Below is a small trained network, with its code and all its weights. Each question gives an input and a class and asks what happens when units are switched off, that is, made to give their printed mean instead of their output.

import numpy as np


def w(rows, s, z=0):
    codes = np.array(rows[::2]) - 128.0
    scale = np.full(codes.shape[1], s)
    scale[-1] = z or s
    return codes * scale


def f(y):
    return y / 2 * (1 + np.tanh(0.7978845608 * (y + 0.044715 * y**3)))


def log_softmax(a):
    a = a - a.max(-1, keepdims=True)
    return a - np.log(np.exp(a).sum(-1, keepdims=True))


def net(x, mask):
    res = np.array(x, float).reshape(1, 3) / 4 @ E
    y = f(res @ A[0][:, :-1].T + A[0][:, -1])
    res = res + np.where(mask, y, B[0][:, -1]) @ B[0][:, :-1]
    return log_softmax(res[-1] @ U[:, :-1].T + U[:, -1])


A, B = {}, {}
E = w([
[11,107,82,157,138,218,197,151],'x0',
[73,211,74,226,160,76,45,137],'x1',
[193,90,64,150,207,91,181,45],'x2',
],0.012)
A[0] = w([
[75,150,122,166,92,119,54,173,140],'N1',
[184,60,141,108,128,106,176,96,144],'N2',
[37,117,95,199,127,198,202,164,166],'N3',
[208,71,167,100,161,88,149,93,220],'N4',
[221,109,155,89,85,52,127,80,225],'N5',
[128,94,234,90,2,157,142,215,246],'N6',
[33,116,103,156,162,118,113,142,92],'N7',
[65,68,68,93,154,218,214,119,123],'N8',
[139,52,75,56,146,114,225,24,127],'N9',
[64,189,102,103,72,119,9,221,148],'N10',
[99,130,84,126,209,102,116,89,68],'N11',
[35,135,134,97,81,132,149,177,154],'N12',
[152,175,7,213,239,83,142,44,13],'N13',
[130,171,140,136,129,53,15,104,210],'N14',
[126,102,227,40,59,187,147,166,253],'N15',
[91,118,113,172,115,108,132,181,151],'N16',
],0.009,0.0043)
B[0] = w([
[94,128,111,117,50,140,108,123,199],'N1',
[145,202,123,176,93,195,147,72,195],'N2',
[9,121,29,213,125,255,205,93,245],'N3',
[104,190,138,146,140,142,99,81,223],'N4',
[143,185,132,200,121,122,84,54,239],'N5',
[180,85,151,169,182,74,81,183,252],'N6',
[81,120,105,206,122,174,121,151,185],'N7',
[82,119,118,84,125,188,220,138,230],'N8',
[139,158,135,92,81,190,198,78,222],'N9',
[92,197,72,51,66,145,108,76,233],'N10',
[155,68,147,141,201,160,143,160,165],'N11',
[149,145,46,210,150,186,73,132,198],'N12',
[162,86,178,171,240,111,124,185,239],'N13',
[142,117,160,50,77,65,67,179,227],'N14',
[149,76,148,185,234,72,97,183,249],'N15',
[127,158,113,167,141,152,93,104,165],'N16',
],0.0094,0.014)
U = w([
[168,131,214,149,208,23,45,145,252],'0',
[99,251,90,196,83,169,104,12,191],'1',
[92,27,104,190,197,144,153,218,19],'2',
[97,156,122,50,112,172,251,70,26],'3',
[105,206,131,2,9,68,70,162,132],'4',
],0.0095,0.0021)

Each question gives the input, the list of numbers given to net, and the class t.
The units are the neurons (one row each of A and B). Each row of codes is followed by its name. A weight is (code - 128) times the scale printed after its matrix; where a second scale follows, it is the last column's (A, B and U).
mask holds one flag per neuron, in row order. A switched-off neuron (its flag False) gives its mean, the last column of its row in B, instead of its output. The means were averaged over made-up inputs and are rounded, as every weight is.
A unit's drop is (log p(t) with every unit on - log p(t) with that unit switched off) / (log p(t) with every unit on - log p(t) with every unit switched off).
The circuit of an input: a set's keep is (log p(t) with only the set's units on - log p(t) with every unit switched off) / (log p(t) with every unit on - log p(t) with every unit switched off). Starting from the 12 units with the biggest drops (on a tie, the unit counted first), units are removed one at a time, each time the one whose removal leaves the highest keep (on an exact tie, the one counted first), for as long as the keep stays at least 0.8.
units of the circuit, in order: the units of the circuit, biggest drop first
most important unit: the unit with the biggest drop
top k neurons: the k neurons with the biggest drops, biggest first
drop when u is switched off: that unit's drop, to one decimal
input [8,0,1], class 3: units of the circuit, in order => [N8]
input [-6,5,0], class 4: units of the circuit, in order => [N15 N14]
input [-8,2,1], class 0: top 3 neurons => [N3 N14 N10]
input [1,1,4], class 2: top 3 neurons => [N10 N13 N5]
input [5,0,-6], class 2: top 3 neurons => [N6 N15 N5]
input [5,0,-1], class 2: top 4 neurons => [N5 N2 N10 N4]
input [-4,2,0], class 4: top 2 neurons => [N15 N6]
input [-5,2,7], class 0: top 2 neurons => [N13 N3]
input [3,0,4], class 3: top 3 neurons => [N15 N6 N9]
input [6,-1,-6], class 2: top 2 neurons => [N15 N6]
input [5,0,0], class 2: top 3 neurons => [N10 N5 N2]
input [-1,-2,0], class 0: top 2 neurons => [N3 N10]
input [6,-1,8], class 3: drop when N9 is switched off => 0.5
input [5,-1,8], class 3: most important unit => N9
input [2,-3,1], class 3: drop when N13 is switched off => 0.2
input [0,6,-3], class 4: drop when N14 is switched off => 0.2
